Read these off the matrix that follows.
1) The entry just left of 1.72?
2) The entry just left of the largest entry?
3) The entry just right of 0.69?
[[-0.38 -2.78  0.69  3.53  3.17 -1.97  0.21  1.60  1.52  3.63  0.82  0.23
   1.72  1.40  2.78  0.26]
 [ 2.65  4.67 -2.19 -2.00  2.83 -4.30 -1.61 -4.54 -0.23 -3.25  0.52  5.43
   1.54 -0.71  2.78 -2.65]
 [ 2.88 -5.85 -0.25 -5.91 -2.97  7.16  0.93 -2.77 -2.34 -6.48  1.30 -4.14
  -4.29 -2.69  0.93  5.40]]
1) 0.23
2) -2.97
3) 3.53

grid =
[[-4.34 -1.88 -3.69 -3.90 -2.60 -2.00 -3.84  0.16  3.10  2.03  3.40]
 [-1.54 -4.80 -1.24  4.80  6.15 -3.28 -4.53  3.03  2.32 -1.08 -5.70]
 [-2.47  1.03  2.83  3.71  0.32 -0.08  0.26 -1.75 -3.15 -0.05  2.26]
 [-2.47 -0.13  2.83 -0.64 -0.66 -0.08  0.94 -1.75  2.32  0.99 -2.29]
 [-6.20 -2.47  2.02  4.80  4.20 -2.00  0.26 -0.79 -0.03  4.10  1.13]
 [ 2.18 -0.13 -2.87  4.80  2.26 -5.20 -2.48  5.89 -0.03 -7.31 -1.15]]
Read off the entry just right of 3.10.
Answer: 2.03
Read off the top-right entry.
Answer: 3.40
Read off the first entry of the largest entry's row.
Answer: -1.54
The second smallest entry -> -6.20
Read off the third smallest entry.
Answer: -5.70
The 3rd entry, reading row by row: -3.69
The first entry in reading order: -4.34
The bottom entry of the column that holds the largest entry -> 2.26
Read off the 3rd entry from the end, reading row by row.
Answer: -0.03
Read off the entry just right of the largest entry.
Answer: -3.28
The entry just left of the largest entry: 4.80
Read off the bottom-left entry.
Answer: 2.18
The 3rd entry on the diagonal from the top-right corner: -3.15
The entry just right of 2.02: 4.80
The entry just left of -3.28 -> 6.15
The 5th entry, reading row by row: -2.60
Read off the entry just left of -0.79.
Answer: 0.26
The 2nd entry on the main diagonal is -4.80
Read off the entry just right of the smallest entry.
Answer: -1.15
The entry directly above the smallest entry -> 4.10
Read off the 2nd entry on the diagonal from the top-right corner.
Answer: -1.08
The minimum -> -7.31
The 2nd largest entry: 5.89
The entry just left of 3.03: -4.53
The entry directly above 2.02 -> 2.83
Read off the entry directly below -3.15.
Answer: 2.32
Read off the entry directly below 3.71.
Answer: -0.64

A = [[32, 24, 72, 78, 65, 56, 64, 29, 56, 45, 31, 45, 67, 39, 55], [41, 41, 56, 73, 50, 66, 50, 57, 55, 67, 45, 46, 33, 28, 45], [49, 65, 46, 58, 72, 26, 53, 34, 34, 43, 34, 72, 75, 39, 28], [63, 38, 57, 29, 57, 54, 41, 56, 52, 31, 61, 56, 64, 80, 69], [54, 15, 62, 44, 70, 62, 27, 62, 38, 33, 50, 87, 55, 66, 51], [63, 62, 44, 24, 47, 38, 51, 49, 50, 36, 62, 55, 65, 78, 61], [50, 37, 56, 48, 30, 72, 53, 65, 66, 59, 64, 36, 28, 60, 71]]
Which number is the largest entry?
Answer: 87
The entry just right of the smallest entry is 62
Which number is the entry just right of the centre entry?
Answer: 52
Which number is the centre entry?
Answer: 56
The entry just left of the smallest entry is 54

arr =
-22	22	-4	-34	29
13	23	-1	14	-8
6	24	36	-13	-12
7	27	19	-5	-17
13	25	6	-1	-12
-20	30	-3	11	3
29	9	-21	38	-1
13	18	-9	9	-3
-28	18	-3	13	22
22	15	40	-22	-7
-13	26	0	12	1
6	28	3	-9	-2
23	-16	2	25	36
-2	23	-15	1	8
35	-8	-4	38	15
-6	26	16	-11	-4
Report the last entry in the row that holds the smallest entry.
A: 29
Report the largest entry in the first column.
A: 35
Report the first entry in reading order.
A: -22
The bottom entry of the column that holds the largest entry: 16
The entry in the bottom-left corner: -6
The 2nd entry on the main diagonal -> 23
The smallest entry -> -34
The bottom-right entry -> -4
Report the third entry on the diagonal from the top-right corner.
A: 36
The largest entry in the last row: 26
Report the third entry in reading order.
A: -4
The second entry, reading row by row: 22
Report the entry directly above 12.
A: -22
The entry just left of 28 is 6
Report the largest entry in the last column.
A: 36
The entry directly above the largest entry -> -3
The last entry of the largest entry's row is -7
The smallest entry in the last row: -11

data =
[-2.33  6.45  0.95  3.09 -0.10  0.30  1.84 -1.60 -4.24  5.59  0.20 -1.46
  3.64  4.15 -1.56]
The entry just right of -1.46?
A: 3.64
The entry just left of 6.45?
A: -2.33
The second entry from the left?
A: 6.45
The fifth entry from the end is 0.20
The entry just left of 3.64: -1.46
The first entry from the right -> -1.56
The second largest entry?
A: 5.59
The smallest entry?
A: -4.24
The 2nd entry from the right?
A: 4.15
The fourth entry?
A: 3.09
